[49,-32,-62,32,-10,10,-21,64,55,69,-60,-18,-88,11,-6,63,75,13,36,-24,26,13,-1,-18,-57,78,-28,-89,6,-67,59,44,-50,-69,-37,7,30,19,-70,8,54,-57,2]  X
[-3,37,56,-25,60,-34,-44,-76,-5,-51,-70,51,65,-55,-19,-72,-57,-32,15,-49,27,-50,36,-40,-38,-70,52,70,17,-11,-49,-48,71,54,58,35,-61,18,48,27,-62,-35,-43]  U
[67,25,70,-11,73,7,-60,-53,68,25,-54,42,29,-52,6,-34,-24,-26,63,-69,70,-48,43,-18,-70,19,24,36,37,-65,-65,-52,46,25,36,60,-69,74,22,34,-7,-71,-27]  P
succ: [17]
[-11]
succ: [-26]
[63]
succ: [-61]
[18]

[-53,13,53,-9] -> W
[64,45,13,28] -> A
[50,-15,56,-11] -> E
[74,62,32,37] -> F
[-26,-71,22,34] -> V
[-53,14,-61,-9] -> Z
[-60,-41,16,-29] -> Y
[-71,19,-18,-2] -> N
succ: [32]
[37]
succ: [-61]
[-9]
succ: [-60]
[-41]

[43,-54,-37,-7,2,-16,8] : H
[80,-12,-55,55,-42,18,-49] : R
[32,29,10,48,-37,49,-51] : L
[32,29,47,48,-37,64,-51] : D
succ: [2]
[-16]
succ: [-7]
[2]
succ: [49]
[-51]
succ: [47]
[48]
succ: [-54]
[-37]

[33,-6,-10,39,-67] -> G
[48,-66,-12,13,-56] -> J
[44,-30,-10,44,-62] -> C
[21,2,-14,-26,-82] -> M
[12,-1,-3,14,-25] -> K
[38,-22,-9,41,-57] -> S
[14,-12,-8,-21,-40] -> T
[8,-12,-2,11,-10] -> B
[48,-66,-12,10,-56] -> Q
succ: [12]
[-1]
succ: [11]
[-10]
succ: [41]
[-57]

[-18,-25,-44,47,-24,37,-10,-17,17,1,36,27,-6,-47,23,17,24,-6,11,31] -> mima
[-9,-26,-53,22,-9,36,18,4,34,5,4,-40,-26,-77,18,5,42,-16,-4,17] -> sepir
[-15,-11,-21,8,4,61,21,-23,6,-8,20,20,-49,-61,10,9,56,-38,-13,19] -> nofu
[23,-37,-26,38,-5,45,16,7,-2,1,37,68,1,-39,11,-12,45,-35,17,14] -> Sagif
[15,-65,-62,22,-42,42,-16,26,3,-11,10,39,-61,-31,29,13,55,13,-9,72] -> Kurit
[6,-58,-38,34,-4,60,-18,-9,25,4,-11,51,-26,-80,-1,20,62,-36,22,56] -> Sapos
[-19,-62,-45,40,-3,22,7,15,20,-2,3,33,-13,-65,2,-17,40,1,25,25] -> lag
[-50,-37,-62,14,-32,62,-11,61,84,-25,72,58,-24,-57,31,4,43,-2,82,-6] -> Zez
[6,-59,-25,74,-41,48,-13,9,52,-10,33,27,-27,-72,36,-15,0,-44,41,27] -> Seb
succ: [-39]
[11]
succ: [-32]
[62]
succ: [-23]
[6]
succ: [-12]
[45]

[-73,28,-57,-36,-1,1,25,1,-9,-15,15,-34,-42,9,-6,30,-36,-38,-2,-20,13]  vilev
[-22,-34,-33,-12,6,47,16,-36,57,-69,47,-22,25,7,17,-9,-14,-38,12,36,28]  zot
[-46,-1,-39,-56,19,61,41,16,17,-30,-39,-39,7,38,23,23,-47,-52,10,-7,8]  luzi
[-46,-1,-39,-56,19,61,41,16,-20,-30,-39,-39,7,38,23,23,-47,-52,10,-7,8]  Mub
[-73,28,-28,-36,-1,1,25,1,-9,-15,45,-25,32,20,-6,16,-25,-31,6,-13,-2]  nugi
[-41,-21,-20,-20,3,23,12,-44,51,-5,33,-25,16,22,-22,39,-11,-51,11,9,4]  Tegad
[-41,-21,-20,-20,3,14,12,-44,51,-5,33,-25,16,22,-4,39,-11,-51,11,9,4]  fumat
[-52,-24,-34,-24,-4,27,22,-35,-23,-15,33,-30,20,0,-6,7,-2,-68,19,-8,-4]  Suli
q: [-73,28,-28,-36,-1,1,25,1,-9,-15,45,-25,32,20,-6,16,-25,-31,6,-13,-2]
nugi
succ: [14]
[12]
succ: [-23]
[-15]
succ: [-8]
[-4]
q: [-41,-21,-20,-20,3,14,12,-44,51,-5,33,-25,16,22,-4,39,-11,-51,11,9,4]
fumat
succ: [57]
[-69]
succ: [-13]
[-2]

[-83,-86,40,28,-53,-23,4,47,26,-1,-36,31,18,55,29,-30,20,4,21,24,-33,-55,-47,-24,-80,-69,-49,-52,12,67,-1,20,30,19,-28,-52]  kos
[-13,-13,18,-50,-29,13,38,-3,39,-19,-5,-27,37,-17,36,20,-29,-39,-50,59,76,47,-26,-12,-12,-28,-53,-29,-14,8,-90,-16,42,50,8,6]  vubus
[-65,-49,-19,-46,51,42,-48,74,86,-2,-28,-7,55,32,88,-57,-8,39,-72,87,-18,21,-46,-60,-70,14,6,28,-4,52,-36,-7,26,80,51,11]  Rit
[16,27,-37,-20,-33,-28,-34,51,-2,51,-42,-33,11,19,10,-4,-1,6,52,-1,-13,14,-15,57,22,43,-4,4,4,32,18,21,-64,-5,23,7]  nupo
[-44,-63,61,61,-36,-19,47,-50,-32,27,21,55,-33,5,-42,5,21,-17,25,-40,-21,-78,2,-38,-44,-68,-30,-55,7,-12,11,-1,54,-34,-73,-61]  ragup
[-67,-78,57,72,-57,-34,22,24,-7,15,-15,57,-10,55,-7,-15,36,6,62,-16,-43,-79,-22,-9,-63,-72,-38,-57,19,50,39,26,31,-16,-50,-68]  vop
[-65,-46,-28,-36,-49,-21,-51,81,39,-41,-83,-32,41,41,52,-44,-2,10,3,47,-25,1,-71,13,-58,-27,-41,-20,4,67,-14,22,-40,37,22,-9]  Visat
q: [-67,-78,57,72,-57,-34,22,24,-7,15,-15,57,-10,55,-7,-15,36,6,62,-16,-43,-79,-22,-9,-63,-72,-38,-57,19,50,39,26,31,-16,-50,-68]
vop
succ: [-86]
[40]
q: [-13,-13,18,-50,-29,13,38,-3,39,-19,-5,-27,37,-17,36,20,-29,-39,-50,59,76,47,-26,-12,-12,-28,-53,-29,-14,8,-90,-16,42,50,8,6]
vubus
succ: [3]
[47]
succ: [12]
[67]

[-55,-49,-49,-54,-6] = nimon
[-23,-45,-25,61,-62] = pabek
[17,-39,44,-50,-82] = Dod
[45,-2,52,-1,86] = Vukib
[-59,-50,-49,-49,0] = feke
succ: [-25]
[61]
succ: [44]
[-50]
succ: [-55]
[-49]

[21,15,75,-61,41] -> sabel
[-67,13,29,4,-26] -> Gadas
[-34,-45,42,-92,-16] -> rula
[-67,13,29,-14,-12] -> ferak
[27,38,40,22,62] -> pivis
[63,-14,27,-26,40] -> liv
[7,-42,-3,-57,-16] -> Gib
[-3,44,47,16,37] -> Diso
succ: [63]
[-14]
succ: [-61]
[41]

[-11,3,18,-13,36,-21,31,-9,-7,-25,29,7,22,18,62,22,-52,-41,-31,27,9,10,-33,55,32,-28,-48,-21,-10,-21,-4,-66,-55,-20,-26,-34,-20,-5,15,-46,-33,-31,13,-28,5,-9,31,23,-13,1,-8,14,-35,22] -> vozo
[2,-3,30,-16,30,-17,35,-14,-12,-17,24,2,28,21,71,41,-53,-50,-31,27,15,27,-30,44,25,-18,-56,-21,-18,-24,2,-64,-46,-27,-26,-30,-22,-3,10,-51,-36,-29,17,-36,-2,-10,32,17,-9,-3,-9,7,-28,21] -> Zaref
[-2,6,-15,22,22,6,-12,-9,-1,-21,-22,-9,-12,-2,-21,-15,-11,-16,-3,-9,7,26,-34,-15,-25,25,3,-25,-12,-18,24,-30,10,-15,36,-9,31,22,-12,-24,2,8,10,-14,-14,-13,-10,31,45,10,-16,9,-28,5] -> sus
[0,-6,-1,8,-10,24,-3,1,14,-4,-13,-4,-7,9,-10,0,-4,7,-2,-10,-5,17,16,-5,-8,-8,0,32,-1,-6,-9,-17,1,-9,13,4,-8,5,0,-1,0,-12,-10,-6,-1,-12,11,-3,-13,-2,5,-1,-6,13] -> vez
succ: [23]
[-13]
succ: [-66]
[-55]

[-1,63,-85,55,9] = Baki
[18,-21,-48,-31,-90] = gizod
[37,15,-5,13,-10] = Zem
[21,60,-89,77,16] = Vovof
[16,49,-52,71,25] = piter
[4,-41,23,-9,5] = dobol
[25,41,-59,18,-20] = Mibev
[-14,3,-81,-23,-32] = bog
[33,63,15,55,16] = rifed
[59,28,15,56,76] = vazit
[-24,-6,-68,0,-53] = tavad
[18,-3,-66,-19,-39] = sipa
succ: [77]
[16]
succ: [-52]
[71]
succ: [-5]
[13]
succ: [-89]
[77]

[-6,19,1,-28,-23,-23] = paf
[4,-20,-6,1,21,2] = mimu
[1,1,-2,2,6,-17] = Febup
[6,30,-6,-89,-42,51] = vamu
[-4,13,27,4,-9,-9] = gimad
[0,4,0,-22,-33,12] = garer
[-41,29,-69,4,20,27] = nek
[-65,0,-15,-39,-10,-41] = Daleb
[9,-38,-1,64,78,13] = fep
[1,1,2,-23,-14,23] = tunus
[4,-20,-6,33,-88,7] = gegi
succ: [-2]
[2]
succ: [9]
[-38]
succ: [-42]
[51]
q: [-4,13,27,4,-9,-9]
gimad
succ: [20]
[27]
succ: [-89]
[-42]

[42,8,41,16,23]  gema
[32,25,-4,42,13]  dozas
[42,-7,14,16,71]  Dovof
[13,4,41,-6,10]  zari
[-22,23,22,4,-16]  barum
succ: [25]
[-4]
q: [32,25,-4,42,13]
dozas
succ: [-6]
[10]
succ: [-7]
[14]
succ: [14]
[16]
succ: [22]
[4]

[-6,4,-59,4]  Nen
[-6,5,43,-25]  zezu
[-6,5,4,64]  Difud
[-15,-57,-40,42]  Mal
succ: [-59]
[4]
q: [-6,5,43,-25]
zezu
succ: [-40]
[42]
succ: [-57]
[-40]

[-1,-30,15,14,-43,-1,22,57,29,-59,21,8,55,-2,-46,-57,-13,-33,18,-29,-41,-37,75,27,-64,27,-7,-13,33,55,31,-10,18,12,-59,21]  fato
[35,22,-14,-43,6,55,-30,15,11,-33,36,-26,-15,-2,18,-52,16,-23,15,6,-41,41,-10,19,-7,-39,-61,-58,26,38,12,21,-34,30,1,8]  latu
[-8,24,48,2,-79,37,26,29,52,-53,60,20,47,41,23,-54,-51,-4,-22,33,-2,16,32,37,-91,54,-32,-34,-16,78,13,16,31,-12,-61,-22]  mopa
succ: [24]
[48]
succ: [19]
[-7]

[23,5,-79,4,28,37,28,-51,5] = Degud
[53,36,29,49,7,-64,5,27,54] = gati
[61,-16,-61,44,19,2,33,-52,37] = Debe
[23,5,-79,4,28,37,28,-12,24] = Tuso
succ: [29]
[49]
succ: [53]
[36]
succ: [49]
[7]
succ: [-52]
[37]

[34,42,12,-12] : Zisi
[-23,-54,-6,68] : Tav
[-23,-54,34,68] : kodu
[3,43,-22,14] : selo
[-16,7,81,-15] : Pup
[39,49,21,-24] : fek
[32,56,-11,-50] : kol
[-15,-22,4,7] : gav
[15,15,-30,3] : zat
[11,17,-3,5] : tasag
[69,45,-81,-2] : daki
[-15,-22,14,36] : met
succ: [-3]
[5]
succ: [21]
[-24]
succ: [-16]
[7]

[41,-19,-10,-6,-41,-30,-8,32,44,-3,-22,-26,-34,10,-6,49,44,17,-13,-17,10,16,6,12,-24,-49,-2,-6,-2]  teb
[8,-9,-8,23,-41,-4,19,-7,39,-37,23,-13,-53,-29,6,25,8,18,-13,-26,16,7,20,57,10,-29,-11,13,7]  Peti
[-2,3,13,11,21,-2,-24,-23,2,-4,42,-3,17,-16,-12,13,-27,21,20,-18,8,-36,-7,13,-17,2,-6,27,-4]  fuf
[-27,18,-2,-24,2,36,22,-7,-38,-19,12,26,16,-11,9,-57,-31,-41,-7,31,-27,5,13,6,55,54,9,2,-4]  kipim
[-22,-2,-2,68,3,4,18,-40,6,-12,20,-3,-13,-15,-12,15,0,28,12,-30,27,3,5,35,-5,-30,-25,7,7]  div
[-53,15,-10,49,26,29,46,-22,-64,25,-51,22,35,32,-8,23,15,-28,8,28,-1,51,-1,-37,27,17,-8,-42,-2]  vek
[28,-14,12,2,-11,-18,-6,1,38,-3,16,-13,-48,-12,34,41,-1,34,-15,-3,33,-11,-17,-3,-45,-14,10,10,15]  mifi
q: [-2,3,13,11,21,-2,-24,-23,2,-4,42,-3,17,-16,-12,13,-27,21,20,-18,8,-36,-7,13,-17,2,-6,27,-4]
fuf
q: [-27,18,-2,-24,2,36,22,-7,-38,-19,12,26,16,-11,9,-57,-31,-41,-7,31,-27,5,13,6,55,54,9,2,-4]
kipim
q: [-22,-2,-2,68,3,4,18,-40,6,-12,20,-3,-13,-15,-12,15,0,28,12,-30,27,3,5,35,-5,-30,-25,7,7]
div

